Here is a tiny trained network, its code and every weight. The questions are about switching its units off for an input and a class, where a switched-off unit gives its printed mean instead of its output.

import numpy as np


def w(rows, s, z=0):
    codes = np.array(rows[::2]) - 128.0
    scale = np.full(codes.shape[1], s)
    scale[-1] = z or s
    return codes * scale


def f(y):
    return y / 2 * (1 + np.tanh(0.7978845608 * (y + 0.044715 * y**3)))


def log_softmax(a):
    a = a - a.max(-1, keepdims=True)
    return a - np.log(np.exp(a).sum(-1, keepdims=True))


def net(x, mask):
    res = np.array(x, float).reshape(1, 3) / 4 @ E
    y = f(res @ A[0][:, :-1].T + A[0][:, -1])
    res = res + np.where(mask, y, B[0][:, -1]) @ B[0][:, :-1]
    return log_softmax(res[-1] @ U[:, :-1].T + U[:, -1])


A, B = {}, {}
E = w([
[221,131,67,167,99],'x0',
[106,231,185,155,80],'x1',
[84,134,57,56,7],'x2',
],0.015)
A[0] = w([
[195,61,49,157,172,218],'N0',
[166,213,164,205,137,217],'N1',
[117,98,189,224,149,160],'N2',
[182,131,128,144,110,122],'N3',
[125,162,206,155,148,191],'N4',
[179,146,227,178,185,203],'N5',
[57,153,163,108,133,175],'N6',
[62,172,236,129,132,229],'N7',
[123,27,130,74,134,166],'N8',
[127,123,173,84,101,65],'N9',
[184,151,9,90,59,186],'N10',
[26,188,126,75,18,255],'N11',
],0.013,0.0052)
B[0] = w([
[56,42,108,215,168,219],'N0',
[80,164,158,114,39,206],'N1',
[96,152,202,120,119,195],'N2',
[110,120,112,157,103,152],'N3',
[134,181,177,49,127,192],'N4',
[87,182,222,158,105,231],'N5',
[192,157,60,84,161,179],'N6',
[210,207,116,56,193,218],'N7',
[98,81,149,124,226,185],'N8',
[113,123,86,120,140,140],'N9',
[210,14,135,141,33,226],'N10',
[220,103,90,6,130,253],'N11',
],0.012,0.023)
U = w([
[141,97,85,236,75,148],'0',
[70,100,140,176,250,200],'1',
[184,87,89,99,75,180],'2',
[76,185,206,194,109,29],'3',
[81,130,140,229,121,6],'4',
[167,210,71,80,184,24],'5',
[125,239,207,96,107,248],'6',
],0.012,0.0025)

Each question gives the input, the list of numbers given to net, and the class t.
The units are the neurons (one row each of A and B). Each row of codes is followed by its name. A weight is (code - 128) times the scale printed after its matrix; where a second scale follows, it is the last column's (A, B and U).
mask holds one flag per neuron, in row order. A switched-off neuron (its flag False) gives its mean, the last column of its row in B, instead of its output. The means were averaged over made-up inputs and are rounded, as every weight is.
A unit's drop is (log p(t) with every unit on - log p(t) with that unit switched off) / (log p(t) with every unit on - log p(t) with every unit switched off).
The circuit of an input: a set's keep is (log p(t) with only the set's units on - log p(t) with every unit switched off) / (log p(t) with every unit on - log p(t) with every unit switched off). Starting from all 12 units, units are removed one at a time, each time the one whose removal leaves the highest keep (on an exact tie, the one counted first), for as long as the keep stays at least 0.8.
units of the circuit, in order: the units of the circuit, biggest drop first
unit that matters most: the unit with the biggest drop
k most important neurons: the k neurons with the biggest drops, biggest first
drop when u is switched off: that unit's drop, to one decimal
input [5,-6,5], class 0: units of the circuit, in order => N0, N11
input [-4,-5,-8], class 3: 3 most important neurons => N5, N2, N11
input [1,8,3], class 5: units of the circuit, in order => N7, N11
input [8,-8,0], class 0: unit that matters most => N10
input [6,4,-5], class 3: 2 most important neurons => N11, N7
input [4,-6,-1], class 1: 2 most important neurons => N8, N0
input [1,-3,1], class 0: 2 most important neurons => N11, N7
input [-3,-3,-6], class 3: units of the circuit, in order => N11, N5
input [-8,-6,2], class 5: 2 most important neurons => N0, N6
input [1,7,1], class 5: 2 most important neurons => N11, N5
input [0,-4,-6], class 3: 3 most important neurons => N5, N11, N2
input [1,-1,1], class 0: 4 most important neurons => N11, N7, N4, N6
input [6,-7,7], class 0: drop when N7 is switched off => 0.2
input [0,-4,1], class 1: drop when N11 is switched off => 0.1
input [-3,-5,-6], class 1: unit that matters most => N1
input [-2,-2,-3], class 3: drop when N5 is switched off => 0.1
